[-116  -61 -304 -130 -162  131  -26  119   79   59  -17  -20   57   50
  -72  -85 -117  -81  -87  -92  -13 -169   -8  133   88  114 -393    5
  -13   46   64  -27    1  -45 -315 -168   44   17   15  238  -62]
8
[ -83  -16 -211 -106    4   85 -114   98   -2  -14   74 -113   21  -36
   25   -4 -155  -64   59  -17  -74 -180  -20  104  128  151 -188  -37
 -115   17   38   31  -98   34 -146 -154   -7  -25 -117  263   85]
2
[ -78   -8  -95   34 -145   48  -48  -46   36   26  -89 -136 -115  -49
   59   13   37   21  -13   76   10 -210 -200   11 -235   87  -62  -59
  143  -55   98    6  -40  -63 -134    1  129  -89   -8  -63  -61]
0
[ 618 -114 -318  259 -526  197  504 -193  123 -426 -429  137   40   74
 -268  358  -28  -76  259   11  159 -272 -210 -292 -456  116  298 -102
 -149  -36 -182 -269 -171  239 -143  281   11 -466  -75  -20 -443]
3
[  16  -31 -238   20  -63    7  122   40 -156  101  -11   37   -7   38
   59 -152   73  -19  -55   -7  103   71  -21   37  199   -6  -26   11
   46  -90  -56  -20  -37   96 -137   51   25   23  -13  119   -8]
6
[ 101   37 -160  134 -130   -9  -62  -44  168  -80   39  116  -58    9
 -148   14   92   29  119  -18   91   52  -52    5 -102  130   44  -74
  -56  -76    9  -29 -117   86    6   -5   32   74   19  -71   54]
7
[ -73   60  -62 -325   90    4 -142  140   31  101  -33   24   10  -35
  168   -7  -11  -81   71  -91 -108  -12   73   61  125   90  -48    8
 -173  -38   60  -36  -29  -35 -107 -307  -26   -3  -43  113   86]
9
[ -49  -59 -194  -16 -141    8   72   26  -78   52   15   97   24   60
 -112  -90   47  -31  -18    4  -25   -3  -17   41  141   91 -171   42
   64  -92  -50   79  -55   78 -157  -38    7   46   14  148  -51]
1
[-145  154   89  -60   97  -65   17  -46 -104  178  -11 -160  -25  158
  135 -223  169  -77   96   13  107 -117   -7 -156  188  -93   55   71
  243 -153  157  131 -166  -62   85  -57 -129  202  169  -73   78]
9
[  21  -61 -292   38 -127  182  -17  198   14  -37   43 -121  180  101
   -9   76 -169  -20  155  -38   60    3   -3  217  -72  249 -362 -197
 -167    7  154 -135  246   67 -348 -165   29 -200    3  130    7]
7
[-141 -110 -121  -75 -105   46   81   19   50   82 -138  -89   60   54
  118   71  -78  -31  -99   29   57 -257 -138  -22 -139   92  -29    5
   44   28   -4  -75  -36  -52 -146   57    6 -152  -56   55  -70]
0
[  -9  -75 -104   29  -53    7  286  -62 -118   11   40  114  -81   30
  -31 -143   57  -36  -57   34  -10   26  -16  -52  101   42  -94  152
   42 -164    3   32 -100   31 -181   52   20  -15  -53  103 -140]
7
[ -76  -18 -123   11 -128   31   73   54 -269  211  -22  144  113   53
  -68 -254  101   26  -84   69   72  -11   94   -1  213   90 -222   31
   -2 -143  -36   95   -1  116 -299   -9   67  -16  -62  103   16]
0
[ -90   64 -181  -59    8   97  -10   12   46   14   24  -88  -27  -82
   75  -76  -77  -86  -18  -37  -29 -143  -64   69  110  148 -163  -16
 -117  -19  136  -19 -115  -15 -232 -164   87  -41  -97  197  -39]
5
[ 134   25 -238  106  -36  -71    7   -4  101 -290  -90  133   51   89
 -110   49  -52   23   51    7   58   37 -206  294 -141  245  195  -20
 -345 -152 -101 -162   94   70   42   57  -22 -190   11  180  -70]
0
[ 147 -113 -170  -80   35  201  221  153 -340   20 -314   66  -75  -89
 -232  -60 -119  194  -83  283   66  -15 -298 -200 -769  -91 -224  286
  -84   22  133 -268  218   11 -552  -59  292 -309 -502 -116 -271]
7
[-114   -7  -59 -150   13   52  -29  156  -44   42    0  -60   63  -20
  123   13 -149  -89  -36    8  -49 -247  -12   43   85  102 -192   60
 -143   26   51   34  -91    5 -160 -171   10  -58 -106  224    3]
0
[ -25   22 -195  -76   -8   31  -40   21   41  -27  -15 -136   15   19
  109   32  -78  -33   13  -50   58 -224  -18   10   77  123  -65   28
  -73  -70   45  -16 -161   37 -187 -107   22   15 -116  195  -30]
0
[ 111   84 -260  211 -360  202   18 -380  259  -78  120  408   58 -155
 -310  -25  -43   57  218 -113 -191  232  117 -103   -3  325  125 -217
 -225  126  203 -159  -63  215 -254 -251  124  -97  -85  -50   54]
8
[ -17  126 -469   20  -41  -78 -445  137  -90  249 -111  -85  166  270
   15 -307  301   30  -21  -38  308  344  242  299  448  -29  254 -284
  -34 -184 -120  -72  -51  109 -108  -10  -90  105  124   46  419]
2
[ -26  -54  238 -145  100   60  156   10   -9   44   -8  -51   61  140
   -1   15  163  -28  132   70   -3  -90   92 -123 -114  -40   36  165
   68  -76   -2   -5  -99  -78  -64   -7 -187  -21  -85  -68  -67]
2
[ -10  -38 -193  -96   24   50   47   88   80    4   53 -108   94 -126
  142  107 -150  -30  -38  -63  -47 -191   -9   72  144  125  -40   13
 -161   30    2  -21  -60   22 -139 -148   -7  -45 -120  218  -55]
0
[ -96 -190 -392   89  306   47  201  -82  -50   74  350  297 -151  262
 -276 -383 -132  260  -31  -57 -259  541  147  122  531 -217 -206 -117
  415   24 -280  294 -132  122   67  386 -134  764  528  -22   94]
6
[ -51  -94 -121  -23 -316   46   25  -77   25   13  -94 -165  -44  -32
   61   77   15  -14   66   99    5 -248 -115  -71 -256  121  -85  -10
  143   -5   58 -108   69  -43 -212   15   27 -178  -82   -2 -104]
4
[ -81   -5 -190   37 -182   16  -85  -16   77   70 -104 -110  -89  -41
   67    4   35   33  -17   70   27 -152 -181   16 -226   80  -73  -53
  138  -36   96  -34    1  -60 -140  -29   99  -80   -9  -40  -30]
4
[ 149   51 -344   62  212  -98  303 -131   96  -17    2   96 -176  -11
   -9 -130  -17  -57 -145 -107  257   37 -131 -211 -134 -119  274  164
 -154 -125  -77 -164  -26   31  372  186  -96  174 -149   75  -63]
8
[ -51  -28  193 -216  178  105  148   74  -50  -10  -76 -103   16   75
  131   62  -75  -71   30   96  -94 -169  -12  104 -104   27   77  103
 -164  -49   16 -140  -33  -36 -128   -2  -86 -188 -124   85 -102]
3
[ -24  -80 -219  -35 -126   -7  141   80  -73   35  -12   52   55   88
   -4  -93    2  -15  -56  -33  -13  -38  -77    0  172   32 -163   69
   68  -94  -44   45  -46   72 -159  -28   11   11   29  164  -72]
6
[-130  -64 -166 -145  101  -56  232  139 -165  -52   45  -24 -139   56
  156  -15  -88 -161 -255  111   27  -77 -107   86   24   -7 -228  182
 -127  -78  -79  -26   20  -31 -147   41  -48  -74  -25  254 -171]
4
[ -64  -45 -115   15 -169    6    6  -62   72   16  -86 -122  -72    4
   54    3   34   -9   22   26   37 -164 -134  -29 -107   47    9  -43
  194  -46   55   -5  -23  -77  -55   31   60  -38   60  -36  -66]
3
[ 114  -22 -198  140 -156  -16  134  -45   66  -78  -25  101 -157  -35
  -34   35   40    7   72   85  -31  -87  -81  -52 -111  113   -9   26
  -48 -152  -44   40 -172  113  -42   82   30  -17    9   28  -70]
2
[  16  -66 -179 -191   -5    8   35  143 -102  112   54  -46   55   57
   92  -20   20   -2  -82 -133   53   80   59  157  244  -16  -40    4
  -20  -12  -96  -47   30   21    7    2 -121    7    5  127   57]
8
[  60  -51 -585 -188 -519  212   56   59  -64  -19 -446  241   -4  185
 -278   41 -320  -28  -60  136  -23 -453 -434 -191 -325  278 -305   79
 -328 -227   65  -53 -205  236 -369 -220  102 -137 -194  255 -245]
3
[ -71  -21  167 -112  125   76   68   86   46  -19  -57  -20   84  155
  -39   36    2  -78  113  113 -138 -116    7   48  -18    9   45   59
   28  -68  -33  -15  -30  -93 -109  -48 -170  -26   48   61  -63]
6
[  71  -31  -50  159   -7  -52  119  -43   10  -43   14   95 -157   27
   22  -12  143   10   32   83   39   61  -20  -45 -143   44  137  -37
  -38  -97  -47  -53 -113   82   72  152   42  -46    0 -123   15]
6
[  63  -67  129  -29   31  102  131   21  140  -11    7 -115  140   95
  -18  104   48  -25  135   58  -74 -213   67  -21 -125   41  -15    3
  -28  -79   14 -108 -119   30 -184  -29 -107  -89 -109   10  -44]
5
[-112  -58  112 -240  106  -16    4   81  -23  170 -130 -113  121  135
   31  -48  125   -2   34   14  -89 -107   61  -87  -77 -169  101  141
  197   -8 -116   81 -137 -125   57  -57 -128   60   24  -50   59]
1
[ -40  -65 -139  -80  -60  -15  243   20 -162   62   43  115  -27  -19
  -41 -174   51  -42 -112   10    6  -38    6  -95  209   30 -179  212
   48 -116  -39   93 -105    6 -162  -14    8   63  -52  190 -173]
8
[ 156   87 -280  246  -59   77   42 -103  -29 -194   -6 -225 -249  -49
  -28  -19  112   -1   80  -12  123   31 -215   97  -15   35    3 -188
   25  -76  -46  -17 -291  135    4  183  218   52  -53   27  -10]
1
[ -13 -100 -188   48  -35   84  417 -139 -385   -4   30    1 -119  -28
   23 -150  -41  -18 -195  168   71 -121 -156  -47 -154  171 -237  160
 -178 -132   88 -136   36  138 -373  120  111 -320 -270  106 -240]
4
[ 140  295  437  204   80   17   38 -192 -129 -217  -97  -80 -173   50
  110    8   69  -49   84  157   51 -105 -119 -154 -308 -129  114  104
 -112  -50  136  -60  -39   13  -56   81  -28 -101 -118 -178  -99]
9
[ -76  -43  -13  -89  105   72   73   87 -101   84   30   17   88  -32
  148   65  -34  -27  -57  -70   -8 -127   47    1  210   69  -65   26
  -25   13   -5   92 -207   47 -215 -183   21   12 -114  164  -48]
0
[  79   18 -242  171  -99  102   78 -140   49  -33  -34  145 -139  -59
 -174  -91   87   53   23   29  117   19  -93  -47 -146  160   40  -31
  -51 -152  -29   15 -177  129 -137  152  133   24 -130    0  -99]
9
[  51  -45  196  -42   24   65   -2  -24   14  -87  -13 -154   13   94
  -58   45  130   -5  125   45  -70  -78    9   55 -157 -106  100   19
  133    2  -56  -43 -139  -33   -2   31 -106  -43   23  -69   42]
4
[ -61   34 -107  -45  -38   29  -90   47  -42  -39  -27  -57   39   13
   75   22  -97  -17  -18  -63   10 -162  -54   12   55   87 -117   19
  -79   27   39   30 -117   57 -125 -135   47  -25  -96  164    2]
1
[   2  -22 -139  -78 -145   64 -164  -73  169  181 -186   -5   54 -138
 -270   48   29   48   43    0 -102  -13  -11  169  -74  189   42  -80
   89  -76   -9 -110  138   -9 -241  -78   96  -42   38  -38  -14]
4
[-159  151 -328  165 -309   56  -23  211  -78  386  -25  297   83  -51
 -193  -57   10 -154  148  375   16  -19  -16 -198   -2  321 -358   30
 -117 -168  196   51  227  152 -356 -321 -111  -91 -142  119  299]
0
[  40  -26  -90  119 -165   51  194  -60 -238   31  -68  138  -61  -77
  -32 -138  -13   16   -6  114   12  -32   11  -76   52   46 -120  153
   82 -108   10  122   49   53 -245   52   71  -56    5   96 -176]
3
[ -37   53  -78 -238   18  203 -124  178  106  -54   18   18    9 -125
  147  -25 -104 -105   17 -162  -46  -79    3  -63  141   29 -155  -33
 -126   24   73   36 -179  -95 -213 -291   40  -25 -148  239   33]
3
[  20 -199 -257   73 -119 -114  126  245 -224   67    3  -36   92   83
 -114    9  -24   11  -24  141 -130   15   12  225  123   58 -291   49
   52 -102 -141   58  145  126 -121  -33    8  -51  127  168   57]
3
[-130   -1  -60  -50 -120   -3  -36  -73   51   -9 -200 -130  -45   -5
   94   33  -28   66  -85   96  -34 -263 -250 -133 -315   42  -48   61
  104 -118   98  -34   27  -98 -237  -80  116 -102  -71  -31 -163]
5
[ -16  -19  160  -94   94   28   42   49  -94   25  -13  -71  107  138
   34  -35   64    2   98   63   26 -116    3   -2  -42  -24   45   74
   28  -97  -22   45 -115  -26  -71   -8 -104  -39  -23  -24   20]
7
[ -97  -55 -140   67 -167  -21  -38  -24  111   10  -81 -108  -28   15
   -3   28   48   20   -1   60  -39 -169 -145   59 -209   90  -36  -51
  179  -22   26  -41  -42  -74 -107   12   76  -87   61  -28  -23]
7
[  -7 -105  -92   56 -193   38   52  -40   73  -87 -138 -155  -75  -65
   22  158   -4   24   24  105  -72 -193 -167   15 -232   62  -80   34
  167  -22   30  -79   24  -63 -209  -17   57 -128   10   16 -145]
4
[ -20  -29  269 -223   81  -11  -18   89    0   33   56  -40   76  149
   51   74   46 -105  162   47 -170  -52  121  193   97  -52  167    7
    6  -48 -107    9   47  -50  171   -9 -323  -36  100   58   79]
4
[ 104  -28 -182  187  -43  -38  113    4 -111  -76  -59   99 -116   58
  -38    2  193   57  105  169   52   40 -130   46 -224  108   33  -55
  -68 -158  -90   12 -147  180  -37   95   78  -78   31  -87   -1]
9
[-147  -51 -128  -26  -78  -50 -171  105   44  -25 -101 -264   54    4
  173   69  -13   76  -60   58  -96 -155 -202  171 -104   15    9  -64
   90   60    5 -122   80  -22  -88  -84   12  -81   81   54   14]
8
[   3 -132 -122  -19 -187    2   24  -85  162 -140  -62 -103  -64   48
 -102   89   16   -3  105    5 -112  -76  -46  112  -23   73  120    2
  182  -72  -29  -32  -70 -100  -57   32  -28   -3  114   72 -139]
2
[ -17   50 -151  -59 -130   94  -95   -5   31  -12    3  -70  -27  -67
    7   31  -52  -35   59  -83   27 -137  -25  -35   54  137 -113    3
  -16   14   97    9 -135   58 -218 -169   86   -6 -141  133    1]
3
[ -64  -60  -46   73   25    7   87  -62  200   52  -48 -116  -74  -89
   46   11  119   46  -18   22  -50 -124 -132  -10 -199   95   17  -39
  157  -70  115 -116  -61  -97 -101    6  130  -43  -55  -91 -145]
1
[ -79   79  -75  -52   46   94  -70   58  -75  -25   37  -94   27  -34
  150  -11  -85  -29  -22  -64   26 -115  -49  113  133  138 -125  -26
 -134  -63   30   81 -158   33 -187 -134   73   19  -85  219  -46]
1
[ -55    9  -94  -43  -44  -21 -212   66    2  172 -141 -123   59  -37
  112   56   45  133   51  -35   16 -144  -87   35 -212   60   30  -73
  191   12   25   28  -10  -67  -89 -113   80  -12   -5  -70   31]
2
[ -36  -60 -124  -74  -23  -30  167   96 -172   68   19   83  102   41
   11 -142  -62  -24 -160  -20   23   29  -45   41  167  -25 -171  101
  -46  -96  -72   57   51   29 -113  -15   19   21   15  170 -102]
7
[  80  148 -122   18  -10   37  -83   13  -63  -49   13 -156  -21  -47
   45  -48  -84  -52   56  -86   12  -98  -16   25  129   42  -76  -53
 -115  -29   98  -25 -123   80  -10 -124   70   38  -61  150   57]
1
[ -34  -35 -180  -17  -85   -7  105   79 -106   40  -10   57   24   55
  -36 -116  -22  -34  -61    8  -19   15  -41  102  164   25 -127   52
   32  -48  -65   47   -1   12  -98   34  -12  -17   62  174  -31]
8
[-324 -235 -732 -254  -42  296  560   53 -141  265 -173 -122  263  236
  191 -334 -501 -164 -109   81  111 -185 -316   98  366  207 -338  -73
 -274  -62 -135  -13  -79   66 -319  358   26 -160  -99  526  -94]
9
[-146 -129  -94  -72 -156  -29   39  -15   58   63  -38  -36   -7   -8
   17   51   49   -5   21  119  -53 -171  -88 -114 -172   72  -88   39
  163  -61   31   25   -2  -62 -195 -118   30   -7   47  -64  -39]
9
[ -61  -94 -154  -48 -150  -32  -38    8  156   46  -68 -162   -7  -33
  121   82   46   35    9   24    6 -144 -104   35 -132   36   58  -53
  150    1   35 -109   22 -103 -107  -34   29  -59   -6  -29  -41]
2
[ 127   44 -146  204 -113    7   28 -110   65 -102    0   90 -156  -22
  -57  -29   91   35   78   14   86   34  -71    6 -137   71   97  -54
  -27  -93  -12    7 -124   97   46  128   76    6   -6  -56  -13]
1
[-161   41 -127  117   37    2 -277  -84  255    7  -25 -152 -152 -104
   91    4  133   35  -11  -81  -42 -120 -230  175 -174  118   67 -244
  167    7   51   41 -185  -96   52  -55  165   42   93  -99  124]
9
[  87   26 -140  108  -26   21    8   -6  135 -114   49   92 -170  -35
  -89  -27   87   60   44   -5   33   39 -100   80 -157   88   62   16
  -30 -105  -13   32 -149   23  -15   56   55   29   19  -46  -11]
3
[ -80  -37  -50 -120 -101    4  -68   16   54   33 -145 -155  -51   89
  232    5   15   17  -39   31   48 -116 -191   16 -116  -47   73  -57
   54    1   43 -138   -7 -116  -13   20   -6  -44   34  -97   10]
6
[  -9  -71 -140  -38  -44  -15  194   19 -133    6   54   52  -28   27
  -46 -113   33   -4  -38   14   -3   16  -21   28  131   52 -122  114
   26 -116  -44   51  -43   23 -121   51  -13   -3   13  103  -60]
9
[  11    3 -111    8  -15   51   13  -15  -72  -49  111   92  -40   11
 -171 -113  104   56    9  -46  -30   99   11   56  109   72  -80   86
   43 -104  -36  105 -130   41 -198  -61  -13   80  -55   98  -24]
2
[  10  -22  242 -142   33   76   76   75  -11  -63  -51  -95   85  125
   79   -1    3  -12  127   31  -28 -114   -6    2  -72  -35   63   62
   -9  -77  -34  -44  -23  -66  -86   53 -121 -107  -24    7  -19]
3
[-122  -45 -137   35  -63  -28   48 -101   39  106 -114 -224 -154  -10
  125   -7  163  -25  -28  101   75 -185 -155  -75 -269   48   18  -32
  242  -68  113  -87  -86  -62 -133   46  147 -110  -15 -137  -30]
0
[-207  280   95  -88  124   72 -493   16  -44  231   18   10   90  -18
  161 -159   91  -14   -8  -97   65  103    6  112  213   45   51 -330
 -151  111  121   33 -123  -46   49 -310   55  200  -72  -58  293]
9
[-107  -31 -168   89   36   -5   19   78 -100    9  -82   97  -21   92
 -138 -127  -28   51 -205   31  -37   14 -100   22  -43  -54 -174  107
  124  -49  -65  120    7  -21 -159   15   92   18   19   95  -62]
6
[ 177   59 -177  223 -156   28   32  -89   90 -149  -38  140 -155  -14
 -168   -1   90   40  102   20   62   -8 -112  -26 -209  124    3  -19
  -31  -94   14  -19 -141  116  -78   68   87  -28   -1  -45  -52]
8
[ -72   -6 -144  -79  -98  151  -42   -7  179  -71   33  -38  -40 -152
  -26   29 -144  -64  -39  -69 -153 -296  -52   42   -8  141 -246   93
  -27  -22  133   90 -182  -58 -243 -228   87  -26  -77  244 -114]
9
